Here is a tiny trained network, its code and every weight. The questions are about switching its units off for an input and a class, where a switched-off unit gives its printed mean instead of its output.

import numpy as np


def w(rows, s, z=0):
    codes = np.array(rows[::2]) - 128.0
    scale = np.full(codes.shape[1], s)
    scale[-1] = z or s
    return codes * scale


def f(y):
    return np.maximum(y, 0)


def log_softmax(a):
    a = a - a.max(-1, keepdims=True)
    return a - np.log(np.exp(a).sum(-1, keepdims=True))


def net(x, mask):
    res = np.array(x, float).reshape(1, 4) / 4 @ E
    y = f(res @ A[0][:, :-1].T + A[0][:, -1])
    res = res + np.where(mask, y, B[0][:, -1]) @ B[0][:, :-1]
    return log_softmax(res[-1] @ U[:, :-1].T + U[:, -1])


A, B = {}, {}
E = w([
[80,132,93,17,90,18,50,89],'x0',
[29,15,105,185,125,197,100,55],'x1',
[62,211,119,180,221,123,48,130],'x2',
[182,97,170,4,177,206,44,127],'x3',
],0.011)
A[0] = w([
[91,181,140,146,220,120,93,135,46],'neuron 0',
[182,103,189,29,192,193,50,102,88],'neuron 1',
[186,85,187,148,213,216,128,168,48],'neuron 2',
[218,226,151,94,126,96,150,159,50],'neuron 3',
[85,121,75,9,109,68,58,90,3],'neuron 4',
[171,44,123,57,9,134,229,120,22],'neuron 5',
[61,208,86,161,217,125,60,122,20],'neuron 6',
[62,30,92,157,117,202,93,34,37],'neuron 7',
[98,154,96,217,90,55,200,122,68],'neuron 8',
],0.011,0.0053)
B[0] = w([
[172,171,185,222,90,156,125,106,178],'neuron 0',
[142,108,150,152,146,8,99,107,251],'neuron 1',
[108,91,100,143,210,158,156,154,219],'neuron 2',
[71,176,147,79,69,140,172,238,220],'neuron 3',
[150,45,97,73,182,227,178,155,229],'neuron 4',
[223,157,197,214,116,161,13,116,243],'neuron 5',
[202,171,176,149,104,147,97,59,199],'neuron 6',
[105,197,169,55,52,97,182,235,234],'neuron 7',
[152,70,138,117,234,68,149,125,213],'neuron 8',
],0.012,0.017)
U = w([
[103,174,148,88,63,124,147,181,101],'0',
[157,150,160,152,91,182,74,86,115],'1',
[118,87,145,112,171,39,114,113,92],'2',
[121,71,131,118,186,252,176,138,146],'3',
[107,122,117,121,116,142,103,139,253],'4',
[88,122,80,107,98,149,111,95,110],'5',
],0.016,0.022)

Each question gives the input, the list of numbers given to net, and the class t.
The units are the neurons (one row each of A and B). Each row of codes is followed by its name. A weight is (code - 128) times the scale printed after its matrix; where a second scale follows, it is the last column's (A, B and U).
mask holds one flag per neuron, in row order. A switched-off neuron (its flag False) gives its mean, the last column of its row in B, instead of its output. The means were averaged over made-up inputs and are rounded, as every weight is.
A unit's drop is (log p(t) with every unit on - log p(t) with that unit switched off) / (log p(t) with every unit on - log p(t) with every unit switched off).
The circuit of an input: a set's keep is (log p(t) with only the set's units on - log p(t) with every unit switched off) / (log p(t) with every unit on - log p(t) with every unit switched off). Starting from all 9 units, units are removed one at a time, each time the one whose removal leaves the highest keep (on an exact tie, the one counted first), for as long as the keep stays at least 0.8.
units of the circuit, in order: the units of the circuit, biggest drop first
unit that matters most: the unit with the biggest drop
k most important neurons: the k neurons with the biggest drops, biggest first
drop of u: that unit's drop, to one decimal
input [-6,4,7,4], class 1: 3 most important neurons : [neuron 6; neuron 4; neuron 0]
input [8,-5,4,7], class 3: unit that matters most : neuron 4
input [2,1,-3,4], class 2: 4 most important neurons : [neuron 1; neuron 6; neuron 0; neuron 3]
input [5,-4,-3,-4], class 3: units of the circuit, in order : [neuron 1; neuron 7]
input [-6,-2,4,-7], class 2: 2 most important neurons : [neuron 8; neuron 4]
input [5,7,6,-3], class 0: 2 most important neurons : [neuron 7; neuron 5]
input [-5,-6,-5,6], class 0: 2 most important neurons : [neuron 3; neuron 8]
input [8,-7,-3,-4], class 3: 2 most important neurons : [neuron 4; neuron 7]
input [-4,7,-8,1], class 1: 2 most important neurons : [neuron 5; neuron 3]
input [5,6,8,-6], class 1: 3 most important neurons : [neuron 6; neuron 3; neuron 0]
input [-7,7,-1,0], class 0: 2 most important neurons : [neuron 7; neuron 4]
input [8,5,-8,5], class 1: 2 most important neurons : [neuron 5; neuron 1]
input [5,-7,8,-3], class 1: 2 most important neurons : [neuron 6; neuron 7]
input [-6,7,3,-8], class 2: unit that matters most : neuron 8
input [1,5,0,7], class 2: 2 most important neurons : [neuron 1; neuron 3]
input [2,-4,6,5], class 1: 3 most important neurons : [neuron 0; neuron 6; neuron 7]
input [8,5,5,-7], class 3: 2 most important neurons : [neuron 4; neuron 1]
input [5,-4,0,-5], class 2: 4 most important neurons : [neuron 8; neuron 7; neuron 2; neuron 0]
input [-8,8,2,-7], class 0: drop of neuron 5 : 0.0
input [8,6,7,2], class 3: drop of neuron 5 : 0.7
input [7,6,2,-1], class 3: drop of neuron 3 : 0.5
input [4,1,-3,-2], class 3: unit that matters most : neuron 1
input [-2,0,-3,8], class 2: drop of neuron 1 : 0.9
